Here is a tiny trained network, its code and every weight. The questions are about switching its units off for an input and a class, where a switched-off unit gives its printed mean instead of its output.

import numpy as np


def w(rows, s, z=0):
    codes = np.array(rows[::2]) - 128.0
    scale = np.full(codes.shape[1], s)
    scale[-1] = z or s
    return codes * scale


def norm(h):
    return h / np.sqrt((h * h).mean(-1, keepdims=True) + 1e-5)


def f(y):
    return y / 2 * (1 + np.tanh(0.7978845608 * (y + 0.044715 * y**3)))


def log_softmax(a):
    a = a - a.max(-1, keepdims=True)
    return a - np.log(np.exp(a).sum(-1, keepdims=True))


def net(x, mask):
    res = np.array(x, float).reshape(1, 2) / 4 @ E
    u = 0
    for l in range(4):
        y = f(norm(res) @ A[l][:, :-1].T + A[l][:, -1])
        res = res + np.where(mask[u : u + 5], y, B[l][:, -1]) @ B[l][:, :-1]
        u += 5
    return log_softmax(norm(res)[-1] @ U[:, :-1].T + U[:, -1])


A, B = {}, {}
E = w([
[7,72,110,42,62,183,106],'x0',
[85,31,244,78,102,81,122],'x1',
],0.014)
A[0] = w([
[83,159,97,92,116,135,91,162],'0.n0',
[117,56,156,137,123,70,110,1],'0.n1',
[130,155,7,182,150,147,180,100],'0.n2',
[106,86,123,135,103,109,144,10],'0.n3',
[114,124,140,106,141,105,113,154],'0.n4',
],0.013,0.0034)
B[0] = w([
[69,130,87,55,254,222,81,196],'0.n0',
[190,83,86,33,131,92,24,204],'0.n1',
[165,112,148,167,5,133,75,255],'0.n2',
[157,151,195,169,84,97,184,142],'0.n3',
[154,105,47,188,79,150,126,154],'0.n4',
],0.01,0.0088)
A[1] = w([
[182,35,179,160,120,60,136,142],'1.n0',
[117,144,110,106,220,139,138,254],'1.n1',
[168,153,141,67,205,68,155,53],'1.n2',
[198,122,192,250,161,37,200,15],'1.n3',
[68,93,145,95,160,141,129,4],'1.n4',
],0.012,0.0034)
B[1] = w([
[189,144,204,66,141,114,132,254],'1.n0',
[48,196,79,19,103,102,154,154],'1.n1',
[91,191,65,182,107,162,171,161],'1.n2',
[49,149,113,106,131,110,253,234],'1.n3',
[74,181,63,161,93,200,100,165],'1.n4',
],0.013,0.0095)
A[2] = w([
[169,47,219,136,141,120,140,1],'2.n0',
[127,81,244,171,94,107,102,160],'2.n1',
[74,143,94,126,62,169,35,142],'2.n2',
[63,148,120,78,129,26,172,42],'2.n3',
[110,130,152,126,205,185,194,53],'2.n4',
],0.011,0.0056)
B[2] = w([
[155,7,151,163,108,123,64,158],'2.n0',
[236,108,243,153,134,109,110,177],'2.n1',
[98,122,130,172,160,99,168,255],'2.n2',
[68,193,146,125,130,1,198,161],'2.n3',
[113,182,209,96,104,91,174,137],'2.n4',
],0.0096,0.0097)
A[3] = w([
[211,144,47,253,61,118,49,79],'3.n0',
[131,90,210,228,124,49,213,252],'3.n1',
[234,184,129,255,123,191,103,183],'3.n2',
[153,148,187,72,118,89,100,87],'3.n3',
[105,151,40,227,55,100,151,111],'3.n4',
],0.0095,0.0038)
B[3] = w([
[203,174,133,166,147,120,189,221],'3.n0',
[104,94,102,153,192,188,60,253],'3.n1',
[182,214,5,179,88,177,170,225],'3.n2',
[149,66,100,149,213,142,9,179],'3.n3',
[203,168,188,102,50,105,128,207],'3.n4',
],0.012,0.0078)
U = w([
[128,103,85,93,47,46,87,2],'0',
[189,12,237,56,152,61,24,217],'1',
[238,200,56,222,41,192,164,244],'2',
[6,85,85,72,44,206,52,253],'3',
[142,155,211,124,177,63,221,180],'4',
],0.011,0.006)

Each question gives the input, the list of numbers given to net, and the class t.
The units are the neurons (one row each of A and B). Each row of codes is followed by its name. A weight is (code - 128) times the scale printed after its matrix; where a second scale follows, it is the last column's (A, B and U).
mask holds one flag per neuron, layer by layer. A switched-off neuron (its flag False) gives its mean, the last column of its row in B, instead of its output. The means were averaged over made-up inputs and are rounded, as every weight is.
A unit's drop is (log p(t) with every unit on - log p(t) with that unit switched off) / (log p(t) with every unit on - log p(t) with every unit switched off).
most important unit: the unit with the biggest drop
k most important neurons: the k neurons with the biggest drops, biggest first
top k neurons in layer l: the k neurons of layer l with the biggest drops, biggest first
drop of u: that unit's drop, to one decimal
input [6,-7], class 3: top 3 neurons in layer 0 : [0.n0, 0.n4, 0.n3]
input [2,-2], class 3: most important unit : 0.n0
input [-3,0], class 4: 2 most important neurons : [1.n3, 0.n1]
input [6,8], class 1: 3 most important neurons : [1.n3, 2.n1, 0.n3]
input [-8,-2], class 4: 2 most important neurons : [1.n3, 0.n1]
input [-3,-1], class 4: 2 most important neurons : [0.n0, 1.n3]
input [-8,-1], class 4: 2 most important neurons : [1.n3, 3.n2]
input [3,4], class 1: 2 most important neurons : [0.n3, 1.n3]
input [-1,0], class 4: top 2 neurons in layer 0 : [0.n1, 0.n0]
input [1,1], class 3: 2 most important neurons : [0.n2, 1.n0]
input [5,-5], class 3: 2 most important neurons : [0.n0, 3.n2]
input [-2,0], class 4: 2 most important neurons : [0.n1, 1.n3]
input [-6,-1], class 4: drop of 2.n4 : 0.0
input [-3,1], class 4: drop of 0.n0 : 0.1
input [-8,2], class 4: drop of 1.n3 : 0.2
input [-1,1], class 1: most important neuron : [0.n0]
